Below are the code and all the weights of a small trained network. Each question names an input and a class and asks about switching units off, where a switched-off unit gives its printed mean instead of its output.

import numpy as np


def w(rows, s, z=0):
    codes = np.array(rows[::2]) - 128.0
    scale = np.full(codes.shape[1], s)
    scale[-1] = z or s
    return codes * scale


def f(y):
    return np.maximum(y, 0)


def log_softmax(a):
    a = a - a.max(-1, keepdims=True)
    return a - np.log(np.exp(a).sum(-1, keepdims=True))


def net(x, mask):
    res = np.array(x, float).reshape(1, 4) / 4 @ E
    y = f(res @ A[0][:, :-1].T + A[0][:, -1])
    res = res + np.where(mask, y, B[0][:, -1]) @ B[0][:, :-1]
    return log_softmax(res[-1] @ U[:, :-1].T + U[:, -1])


A, B = {}, {}
E = w([
[175,253,47,60,86,98],'x0',
[120,200,180,174,228,29],'x1',
[1,185,86,186,160,209],'x2',
[109,181,240,18,150,192],'x3',
],0.0075)
A[0] = w([
[161,88,2,225,103,59,31],'neuron 0',
[117,69,191,111,188,174,93],'neuron 1',
[186,90,57,196,118,87,4],'neuron 2',
[224,48,162,76,84,33,82],'neuron 3',
[114,6,183,161,187,131,66],'neuron 4',
[214,71,145,115,139,63,116],'neuron 5',
[115,94,128,42,76,200,119],'neuron 6',
[181,203,46,105,90,99,113],'neuron 7',
[124,22,128,215,156,124,108],'neuron 8',
[142,57,47,139,20,200,110],'neuron 9',
[177,160,230,62,128,179,103],'neuron 10',
[15,184,71,147,160,193,47],'neuron 11',
[53,152,85,222,142,203,90],'neuron 12',
[147,148,187,177,203,36,101],'neuron 13',
[141,77,90,112,67,214,91],'neuron 14',
[131,209,148,181,217,12,55],'neuron 15',
[106,36,204,184,115,152,134],'neuron 16',
[190,89,156,96,78,92,90],'neuron 17',
[138,65,83,85,63,157,78],'neuron 18',
[165,223,50,72,90,102,104],'neuron 19',
],0.0084,0.002)
B[0] = w([
[234,254,230,99,233,193,253],'neuron 0',
[181,132,69,49,136,205,190],'neuron 1',
[199,153,227,139,165,143,201],'neuron 2',
[133,150,108,200,19,126,227],'neuron 3',
[105,110,40,66,98,164,212],'neuron 4',
[99,154,147,214,32,126,198],'neuron 5',
[100,86,182,130,196,60,208],'neuron 6',
[143,104,37,39,108,179,215],'neuron 7',
[206,142,70,36,166,194,220],'neuron 8',
[91,65,148,143,203,46,241],'neuron 9',
[216,228,205,141,143,134,220],'neuron 10',
[145,163,141,195,36,150,248],'neuron 11',
[105,184,139,201,15,107,250],'neuron 12',
[42,49,124,156,165,80,217],'neuron 13',
[50,57,174,160,193,86,209],'neuron 14',
[46,32,110,113,177,64,243],'neuron 15',
[139,119,43,72,119,169,214],'neuron 16',
[106,131,116,179,61,124,186],'neuron 17',
[52,49,151,124,143,66,194],'neuron 18',
[121,81,45,45,134,165,225],'neuron 19',
],0.0074,0.0082)
U = w([
[152,124,15,57,114,158,86],'0',
[70,84,158,163,174,34,79],'1',
[137,158,127,239,4,121,104],'2',
[201,189,216,117,179,154,252],'3',
],0.013,0.0026)

Each question gives the input, the list of numbers given to net, and the class t.
The units are the neurons (one row each of A and B). Each row of codes is followed by its name. A weight is (code - 128) times the scale printed after its matrix; where a second scale follows, it is the last column's (A, B and U).
mask holds one flag per neuron, in row order. A switched-off neuron (its flag False) gives its mean, the last column of its row in B, instead of its output. The means were averaged over made-up inputs and are rounded, as every weight is.
A unit's drop is (log p(t) with every unit on - log p(t) with that unit switched off) / (log p(t) with every unit on - log p(t) with every unit switched off).
The circuit of an input: a set's keep is (log p(t) with only the set's units on - log p(t) with every unit switched off) / (log p(t) with every unit on - log p(t) with every unit switched off). Starting from the 12 units with the biggest drops (on a tie, the unit counted first), units are removed one at a time, each time the one whose removal leaves the highest keep (on an exact tie, the one counted first), for as long as the keep stays at least 0.8.
circuit, biggest first: the units of the circuit, biggest drop first
unit that matters most: the unit with the biggest drop
top k neurons: the k neurons with the biggest drops, biggest first
drop when u is switched off: that unit's drop, to one decimal
input [-5,-3,-5,1], class 0: unit that matters most	neuron 12
input [-4,5,7,5], class 2: circuit, biggest first	(neuron 11; neuron 12)
input [-7,6,3,-3], class 0: circuit, biggest first	(neuron 8; neuron 4)
input [-7,0,1,-7], class 0: top 4 neurons	(neuron 4; neuron 16; neuron 8; neuron 10)
input [5,4,-6,5], class 2: circuit, biggest first	(neuron 3; neuron 0)
input [-7,1,8,-8], class 2: top 3 neurons	(neuron 12; neuron 11; neuron 19)
input [-8,3,-8,6], class 0: top 2 neurons	(neuron 1; neuron 4)
input [3,-2,-6,-3], class 2: top 2 neurons	(neuron 3; neuron 5)
input [-8,-7,-8,-8], class 0: top 4 neurons	(neuron 8; neuron 4; neuron 16; neuron 12)
input [0,6,3,4], class 1: top 2 neurons	(neuron 0; neuron 15)
input [4,-4,-6,5], class 2: top 2 neurons	(neuron 3; neuron 0)
input [5,5,-3,1], class 0: top 4 neurons	(neuron 7; neuron 19; neuron 9; neuron 14)
input [6,0,-8,5], class 2: top 2 neurons	(neuron 3; neuron 5)
input [-1,-7,6,-2], class 1: circuit, biggest first	(neuron 9)
input [-6,-7,2,5], class 1: top 3 neurons	(neuron 6; neuron 14; neuron 9)
input [7,6,-4,1], class 0: top 2 neurons	(neuron 7; neuron 19)
input [-3,6,7,5], class 2: top 2 neurons	(neuron 11; neuron 12)
input [-1,-3,1,-2], class 1: drop when neuron 10 is switched off	0.1
input [4,-8,1,-6], class 1: drop when neuron 9 is switched off	0.2
input [-1,5,8,4], class 2: circuit, biggest first	(neuron 11)
input [4,3,5,-7], class 3: drop when neuron 0 is switched off	1.2
